[  93  -93 -326  254 -541  157 -480 -397   37 -281 -508 -136  296  166
  -33  170 -128  232  -74 -161 -237 -194  -22  115 -110 -202 -473  329
  -35  128 -317  454 -229  -13]	kenul
[-197  406  112   22  -34 -222  -22   27    2  -33  184 -302 -268  -70
  130   82  333  170  471  -53 -444  -15  202  -50  -89   81  166 -279
  114 -117   68 -117 -551  -83]	gokel
[-349  441  417   34    0   50  478  164 -263  282  100 -311 -235  122
 -166 -120   98  383  460  -79  -53   61 -138 -209 -138   93   54   30
  114 -268  -74  164 -201 -175]	nivum
[-109  405   10 -116  171 -346  204   19  340 -136  298 -149 -222 -251
  180  309  354   54  323 -259 -432  -19  109   39   60  285  376 -422
  189 -187  354 -547  -22   98]	gokel
[ 158  -51  -40 -290 -152  -86 -127 -289 -156   35  150  -20  -77 -201
  152  152  191  -21  255  145  -71   62  317  -94  212 -249  130  -40
 -187  138  -96  -37  -94  -40]	Nin
[ -85  445  174  -80  -50 -246  408   74 -303   43   83 -299 -281 -153
   -5   87  170  257  382  -72 -330   -1  193  -96 -153  236  210 -160
  132 -165  198  -86 -452 -131]	gule
[ 468 -139  253 -104  110  115  441   64 -203 -187 -250  287  586  -52
 -432 -118  -58 -592 -296 -125 -475  -30  -94  172 -272  416 -240  495
 -149  -76  391  -76  -71   94]	mugo
[  58  -73    5 -141  -14   78  -81 -253 -136  -37  -22   50 -130 -153
   78   25    3  -80   99   69  131   13  296 -236  172 -320   95    7
 -208  202 -256    4   -6  -38]	gule
[-425  -23  616  431  197  346  321  571  148  155 -668  -50  231   29
   40 -365 -260 -522  -27 -247  253 -233 -397  -32 -162  -37 -353 -399
   10   21 -495  141  478 -162]	gokel
[-175   48 -147   53  372   -9  119   17  312   59 -100   29  -65 -116
  118  -95  112 -152  190 -481 -283  -42  162    0   -2  157   30 -261
   33 -419  319 -122  233  224]	Nit
[-339  470  249   51  109  -74  201  234   38   17   40 -173  -84  -53
  -87   -1  213   23  460 -220 -327  -33  -22  -47   10  162  115 -303
   42 -207   42  -79 -108  -35]	mugo
[ 227  217 -140   48   54  106  -44 -238 -127 -172 -218  128   26  -43
 -394 -304 -114  -27  -98 -534  -85 -108  185  247 -392  237 -383  113
   88   12  163  516  358   38]	kenul
[-310  441  -59  -66   94 -358  291  -39   55   32  297 -248 -490 -176
  224  135  245  214  342 -248 -227   11  174 -117   25  -61  306 -516
  250 -264   98 -321  -88  -26]	mugo
[ 118  -45 -188 -125   47  113 -125 -264  -57  -51  -39   48  -43 -181
    6  -14  -54 -122  -10  -70  -14    5  239 -138  125 -212   -9   16
  -77  225 -108   45  103   21]	kenul
[ 382  280 -245 -146 -310 -397  212 -299  128 -458  204  114  100 -131
   42  192  285 -172  503 -174 -564 -135   93  273   34  447  -72  -90
   86 -289  138  -86  337   37]	Fid
[ 773 -168   32 -308 -280 -266 -161 -169  369 -225  -47   31  686   44
   14  366  490 -347  160  -33 -654   67   -8  269  -68  398 -178  244
 -104 -264  271 -188 -209   -8]	kenul
[ 143  -55  -84 -108   39   73  -34 -270  -86 -119  -45  134  -59 -193
  -17   58  -88 -175 -107  -91   55  -59  194 -168  143 -204   70   17
 -124  177 -153  -41  278   35]	kenul
[ 301   48 -259  -39 -111   23 -317 -322  148  -74 -243   44  378  -42
 -147  -44  224 -261  339 -385 -459    7  221   68  -11  246 -298  -75
  -39 -218   43  269  184   58]	Nit
[ 104 -243  233   87    2  174  279  356  331   92 -644   10  573  -56
   86  -99  111 -474 -313 -319 -155 -134 -356  298 -143  150 -481 -162
  -86  -74  -60   46  356  114]	kenul
[  83  -63  -12 -168  -66   72  -85 -381 -365 -110   82   61 -157 -206
   15   10  -55 -252  138   87  -34  -13  371 -123   83 -250   86    0
 -194  289 -184  -55  -33   -6]	Fid
[-243  403  -46 -141  267 -243   92   12  -62  -48  229  -65 -501 -306
  109  -82  211   10  540 -303 -195  -36  411    1   -1  202  246 -512
  129 -173  149  -37   19  104]	beru
[  69 -122   -5 -139  -88  142 -235 -216 -258   -3   33  -36  -40  -86
   32   15  -60 -181  253  244  -10   -4  352 -119  132 -237   58   63
 -142  279 -245   60 -146  -47]	nivum
[ -81 -189  414  187 -130  402  206  420  143  210 -786  -24  564   88
   30 -334  -19 -400 -210 -150  194 -163 -536  185 -135  -64 -675 -211
 -243   32 -609  471  401 -104]	Nit
[  -1  265   62  -43   33 -190   98 -108  101   -1   84  -36  163 -149
    3  -41  427 -160  134 -334 -574   11  -51  257  -56  312  -80 -221
  -78 -195  307  -92   99  125]	Nit
[-271  314 -140  115  282 -113  344 -143  302  -63 -136   95 -245 -257
   69  -30  150   54  -26 -899  -67  -51  -44 -121   -7   75   13 -475
  150 -428  265 -116  497  152]	Fid
[-347  224   57   49  334  -15  222   77   -4   89   41 -189 -250 -113
  -80 -120   96 -222  468 -465 -328  -21  243  -65 -138  166  182 -285
  153 -289  200 -211  -63  128]	sen
[ 127 -132  -85  -92  -12  114 -131 -285 -159  -38  -63   80  -65 -156
   56   41  -19  -68   55   40    0  -14  329 -160  119 -177   69   41
 -115  143  -98    8  -22   16]	beru
[ 145 -133  -20 -203   14  -10 -228 -299   -9 -151  106   51  -55 -232
  155  166   69 -266   14   40  -80  -32  274  -41  139 -204  159  -71
 -186  236  -72 -235   22   37]	beru
[-150   59  472  161  145  409  444  392 -191  206 -492  -93  208   60
   21 -382 -259 -359 -419   36  189  -75 -439   58 -266 -316 -527 -134
  -22  240 -530  260  123 -247]	Fid
[-411  172  145   65  145   21  255  242   81  152 -287 -331 -211 -122
  256 -179  247   57  463 -303 -235  -54  159 -130  -86   85   19 -330
   56 -294    7  112 -330   -2]	nivum
[-282 -255  482  131  125  322  155  682  -81  199 -641 -121  139   23
  183 -358 -325 -522 -252  119  242 -173 -221   26 -235 -145 -369 -170
   44  162 -417  345  -22  -77]	Fid
[-148  352 -412   76  105 -257  182 -155  308  -25   -1 -179 -253 -106
  240  233  174  420 -185 -384 -262   33   23 -218  130 -167  209 -276
  252 -295  209 -203 -185  -54]	mugo
[ 349  -30  232 -555   87 -150  370  424    0  204  310 -147  202  125
 -168  146  247   25  405  458 -363  222   58   53 -163  105   12  322
  -51 -421  380  -77 -607  -16]	mugo
[ 474   50 -311 -208 -349 -407 -360 -308    7 -418  121  -10  177  -96
   53  135   53   59    0 -271 -550  -36  116  355 -193   91 -152  161
   59  116  632 -108 -193   32]	Nin
[ 579 -611 -124 -182    9  213   69  -31  -25 -354 -309  211  468   21
 -187  145 -401 -448 -446  110 -334 -130   71  -34 -103  136 -126  797
    9  -25  386 -229  -93  272]	beru
[-307  333  122  189  118  -61  272  139  227   65  -94 -140  -89 -129
   56   10  229  150  414 -503 -278 -113  -25   -9   16  270  -15 -385
  223 -362  264  -96  212   63]	nivum
[ 450  -21 -227 -134 -181 -298  328 -119  227 -205   45   -2  145  -48
  -64  409  140  459 -186 -134 -395    2 -108   65 -172  328  -12  430
  222 -356  694 -210  -65  143]	beru
[ 757  -31 -147 -291 -189 -281  108 -275  -94 -528  178  301  250 -167
 -201  250   45 -376 -236  -59 -496 -164  138  535 -374  280 -123  378
  209   86  474 -172  -15  156]	Fid
[ 134 -130 -118 -171  -10   16 -116 -296 -137  -55    4   63 -164 -223
  138   32   76 -151    6  -66  117   54  352  -90   48 -292  -59  -93
 -109   65  -59   56   41   74]	gule
[ 170   90  518  -54  -67   23  443   47 -414 -158   54  133  285  176
 -564 -292 -102  -66  577  166 -546 -135  -34   95 -313  440 -164  776
 -284 -182  187  209 -134  -34]	beru
[ 321  118  319 -186  -61   38  384  -13 -531 -480   40  318   36  -33
 -418 -259 -362 -418 -210  179 -228 -302   12   36 -388  297 -120  449
 -290  -28  -15  306  217  -71]	sen
[ 178   -9 -161 -167  -70   -1  -88 -403 -135 -116   23   54  -88 -202
  153   92  109  -23   82  -14  -76   87  367 -186  183 -190   83   -3
 -119  176  -25  -53  -49  -13]	nivum
[ 117   83 -287 -116 -144   97  -42 -139 -169   15   50 -172   61   11
 -347   50  -72   45  679    1 -441    5  397  138 -312  501 -101   84
  179 -224  304  134 -185  183]	gokel
[-136  345  181 -198  -86 -186  248   80 -150  118   64 -237  -72 -116
  -36   30  389 -144  764 -119 -497   44  261  -72  -71  143  149 -341
  -10 -213 -128  -60 -415  -58]	sen
[  86   57  -11 -131    3   32  -58 -273 -179  -42  -20   77 -114 -193
   71    2  -55 -114   41  -11   30  -22  226 -191  126 -262   46  -41
 -195  196 -242   62  155  -42]	gule
[  11  -13 -138 -135   14   89  -86 -324 -233  -55   -5   47 -221 -254
    3   26  -96  -80  115  -98   51  -14  353 -180   88 -262   63  -65
  -37  251 -108   25  -28   21]	Fid
[   2  -39  -52 -172   27  146 -152 -221 -245    3   63  -40 -179 -140
   60  -16 -119 -158  286  116   51    4  375 -187  130 -312   93  -50
 -157  162 -190   52   13  -41]	Nit
[  66  424  240   83   10  -25  395   19   47  -65  -94   -2   12    7
   -8   67  214  274 -218 -118 -160   16 -100  -75  -60   -4  -41  -86
   50  -13  -11  -83 -201 -219]	gokel
[-158  324 -308  122  304   83  -60 -123  255   75    0  -93  -87  -82
   60   64  115  124  402 -456 -360    2  179  -36  126  144   -2 -346
  211 -370  269 -131  289  186]	Nit
[ -50 -154  171  170  119  217   71  428  198  117 -568  -16  333   22
  214 -142 -143 -552 -202  -22   88  -74 -217  -14  -20 -102 -275 -322
    2   66 -429   56  208  -89]	Nit
[-114  305  123   23  -30 -144  309 -134   27   79  213 -226  -97   -3
   35  305  272  156  -62  -83 -310   27  -97 -134   24 -230  143 -209
    8 -170  -60 -428 -276 -128]	nivum
[  31  -42  346   22  -72   41   40  349  112  162 -375  -42  308   17
  220 -170  162 -287 -327   81   24  -62 -325  128  -83   32 -334 -272
 -125  -30 -323  316  144 -139]	kenul
[ 555   30  448 -246 -356  119  260  -53 -548 -279   70   82  561  126
 -511   68 -157 -501  585  437 -676 -127   59  224 -248  584 -124  705
 -200  123   16  -51 -217  -56]	Nit
[  60  -17   72 -187   55   31 -146 -173 -139    1   65   11  -79 -161
  109   31    5 -204  145   76  -38   37  256 -153  134 -223   72  -24
 -136  158 -121  -40    2    7]	gule
[-182  411  -26  -45  132 -201  229   78 -249   53  230 -238 -375  -82
   39   13  105  -42  541  -30 -363   41  356  -99  -85   71  222 -385
  125 -295   46 -139 -359  -36]	gokel
[ 301 -179 -227 -160  -47   48  -32 -315    2 -124  -97   66   34 -197
  174  194   39  -49 -158  -25  -60   28  216 -124  172 -201   38  137
  -36  135   61 -129   25   78]	Nit
[ 120  -78 -168 -112   76   85 -150 -319 -106  -62  -25   82 -130 -215
   50   27  -10  -68   14 -113   37   29  349 -134  104 -118   79   36
  -27  143   65   31  108   90]	Nit
[-108  493  163   35 -363 -311 -135 -356  -19    3  378 -228 -136  111
  -81  262  426  433  309 -130 -189   51  -70   36  -20   52  175 -228
    2 -101  -84 -159 -167 -188]	gule
[-279  356  208    4  201 -207  434  144 -121  228  146 -331 -371 -145
   49   12  242   71  460 -131 -315   42  250  -67 -279   67   69 -328
  165 -376  169 -105 -263  -20]	gule
[ 224  286  339   18  -18  125  838  120 -613   44   41   19  219  251
 -845 -342 -244   46   -7   60  -40  116 -266   51 -489  351 -347  420
  -66 -245  135  217  191 -224]	beru
[ -36  425  107   95  130  -94  341  -22 -313   28  148  -72 -251  -75
 -217  -75  149  129  371 -217 -142   45  200   30 -174  422   65 -100
  173 -363  323   73  148   30]	gule
[  44  -53 -158  -94  -16  103 -174 -346 -103  -14  -34   47 -120 -163
  117   42   16 -112   63  -36   61   15  326 -186  191 -286   77  -82
 -176  135 -225   41  102  -20]	Nin
[ 106  -45  -30 -305  -13 -100  -98 -223 -124  -11  242    0 -165 -207
  100  140  159 -125  186  120  -48   64  318  -97  122 -207  198  -74
 -114   79  -15 -112 -123   29]	Nit
[ -28  228 -250  -30  196 -188  321 -125  222 -105    2   10 -197 -268
  195   41  330  -45 -151 -462 -395    9  208   56 -119  170  -37 -375
  204 -401  397 -140   40  221]	gokel
[-258  -70  448  347   94  372   37  564  144  199 -807 -110  327   82
  152 -445 -214 -371 -212 -176  262 -197 -500   -4 -125  -77 -510 -223
  -80   95 -577  528  446 -170]	Nit
[-353  301 -104  128   33 -110   56  -26  106   95  327 -276 -280   38
   82  221  155  208  519  -79 -310  -31  151  -73   63  -36  300 -350
  199 -306  130 -431 -307  -46]	Nin
[ 588 -101  135 -397 -409 -428  384  158  351 -256   66   47  426  -73
  -10  430  358    1 -294  352 -399 -102 -286  163  -52  177  -48  279
 -145   26   67 -203 -343 -122]	Nit
[  -1  -85  -61 -118  -20  143  -39 -236 -160  -19  -87  -22 -148 -182
   87   43  -40  -72  228  -22   10  -14  326 -204  125 -268   42  -21
  -99  132 -133    7   -2   30]	Fid
[-211  356 -172  204  187 -111  -31  -91  154  -71 -127  -80 -224 -110
  158   -6   10  164  197 -418 -214  -58  188  -91   46   33   64 -380
   79 -114   68  -50  156  -33]	beru
[  24  -75  -98 -117   66   73 -120 -201  -72    7   17   -6 -155 -156
  159   42   -8  -93  125   72    5   40  343 -160   97 -247   24  -76
  -55  129 -101  -15  -55   14]	Nit
[  44  -66  -41 -118   71  114   13 -146 -148   14 -130   53  -54 -194
   63  -25  -18 -212   57  -31   13   47  262 -238  118 -270   -7  -30
 -143  116 -185   39   11   -5]	Nin
